Here is a tiny trained network, its code and every weight. The questions are about switching its units off for an input and a class, where a switched-off unit gives its printed mean instead of its output.

import numpy as np


def w(rows, s, z=0):
    codes = np.array(rows[::2]) - 128.0
    scale = np.full(codes.shape[1], s)
    scale[-1] = z or s
    return codes * scale


def norm(h):
    return h / np.sqrt((h * h).mean(-1, keepdims=True) + 1e-5)


def f(y):
    return y / 2 * (1 + np.tanh(0.7978845608 * (y + 0.044715 * y**3)))


def log_softmax(a):
    a = a - a.max(-1, keepdims=True)
    return a - np.log(np.exp(a).sum(-1, keepdims=True))


def net(x, mask):
    res = np.array(x, float).reshape(1, 5) / 4 @ E
    u = 0
    for l in range(3):
        y = f(norm(res) @ A[l][:, :-1].T + A[l][:, -1])
        res = res + np.where(mask[u : u + 10], y, B[l][:, -1]) @ B[l][:, :-1]
        u += 10
    return log_softmax(norm(res)[-1] @ U[:, :-1].T + U[:, -1])


A, B = {}, {}
E = w([
[250,60,149],'x0',
[45,4,196],'x1',
[135,173,186],'x2',
[128,125,122],'x3',
[130,210,239],'x4',
],0.0043)
A[0] = w([
[100,186,181,142],'L0N1',
[81,25,102,70],'L0N2',
[94,94,116,134],'L0N3',
[132,65,165,144],'L0N4',
[246,59,160,253],'L0N5',
[182,66,100,117],'L0N6',
[106,51,187,144],'L0N7',
[79,118,162,83],'L0N8',
[120,68,99,137],'L0N9',
[214,72,160,211],'L0N10',
],0.011,0.0028)
B[0] = w([
[151,99,83,174],'L0N1',
[135,91,171,192],'L0N2',
[102,141,99,146],'L0N3',
[24,62,96,166],'L0N4',
[192,127,118,254],'L0N5',
[118,115,164,178],'L0N6',
[122,51,148,187],'L0N7',
[133,121,178,142],'L0N8',
[153,255,145,163],'L0N9',
[188,95,135,214],'L0N10',
],0.0069,0.0064)
A[1] = w([
[204,119,134,130],'L1N1',
[166,113,54,109],'L1N2',
[85,235,81,128],'L1N3',
[112,171,53,103],'L1N4',
[28,43,172,2],'L1N5',
[22,118,163,103],'L1N6',
[123,2,249,153],'L1N7',
[105,244,21,133],'L1N8',
[186,153,124,133],'L1N9',
[96,164,173,114],'L1N10',
],0.0094,0.0036)
B[1] = w([
[162,128,71,174],'L1N1',
[99,169,208,152],'L1N2',
[151,99,219,181],'L1N3',
[159,111,223,149],'L1N4',
[148,170,147,179],'L1N5',
[93,253,40,164],'L1N6',
[73,110,119,253],'L1N7',
[124,92,191,207],'L1N8',
[102,132,117,159],'L1N9',
[62,101,195,129],'L1N10',
],0.0074,0.0071)
A[2] = w([
[216,176,79,2],'L2N1',
[133,65,204,192],'L2N2',
[108,124,215,146],'L2N3',
[63,101,101,175],'L2N4',
[143,147,116,62],'L2N5',
[3,193,69,103],'L2N6',
[163,83,151,183],'L2N7',
[137,108,109,98],'L2N8',
[47,194,84,162],'L2N9',
[169,133,105,88],'L2N10',
],0.014,0.0031)
B[2] = w([
[194,153,120,187],'L2N1',
[18,158,12,255],'L2N2',
[131,179,50,217],'L2N3',
[231,54,185,180],'L2N4',
[214,103,151,117],'L2N5',
[135,131,255,231],'L2N6',
[97,142,102,210],'L2N7',
[130,93,102,129],'L2N8',
[124,85,231,195],'L2N9',
[153,150,157,145],'L2N10',
],0.009,0.0069)
U = w([
[98,130,75,254],'0',
[144,106,210,138],'1',
[233,156,96,108],'2',
[120,41,86,57],'3',
[112,206,92,95],'4',
[130,114,205,131],'5',
[251,134,133,79],'6',
],0.021,0.0058)

Each question gives the input, the list of numbers given to net, and the class t.
The units are the neurons (one row each of A and B). Each row of codes is followed by its name. A weight is (code - 128) times the scale printed after its matrix; where a second scale follows, it is the last column's (A, B and U).
mask holds one flag per neuron, layer by layer. A switched-off neuron (its flag False) gives its mean, the last column of its row in B, instead of its output. The means were averaged over made-up inputs and are rounded, as every weight is.
A unit's drop is (log p(t) with every unit on - log p(t) with that unit switched off) / (log p(t) with every unit on - log p(t) with every unit switched off).
most important unit: the unit with the biggest drop
k most important neurons: the k neurons with the biggest drops, biggest first
top k neurons in layer l: the k neurons of layer l with the biggest drops, biggest first
drop of u: that unit's drop, to one decimal
input [-1,0,2,-6,8], class 4: most important unit -> L0N4
input [1,7,6,-6,-6], class 0: 3 most important neurons -> L0N7, L0N2, L2N2
input [5,1,5,-1,-5], class 0: top 2 neurons in layer 0 -> L0N4, L0N6
input [0,5,-4,8,-2], class 1: 2 most important neurons -> L0N9, L1N6
input [1,-4,-8,3,-7], class 2: 3 most important neurons -> L0N4, L1N7, L1N3
input [1,5,5,5,8], class 0: top 2 neurons in layer 0 -> L0N7, L0N8
input [0,-4,6,8,8], class 4: top 3 neurons in layer 1 -> L1N6, L1N10, L1N3
input [0,7,-4,2,-7], class 1: top 4 neurons in layer 1 -> L1N6, L1N3, L1N8, L1N7
input [-1,0,2,-4,-4], class 4: drop of L0N9 -> 1.5
input [8,3,3,7,5], class 0: drop of L2N2 -> 0.2
input [-1,5,0,4,-5], class 1: drop of L0N9 -> 0.1
input [0,-2,4,5,-1], class 4: drop of L0N5 -> 2.1
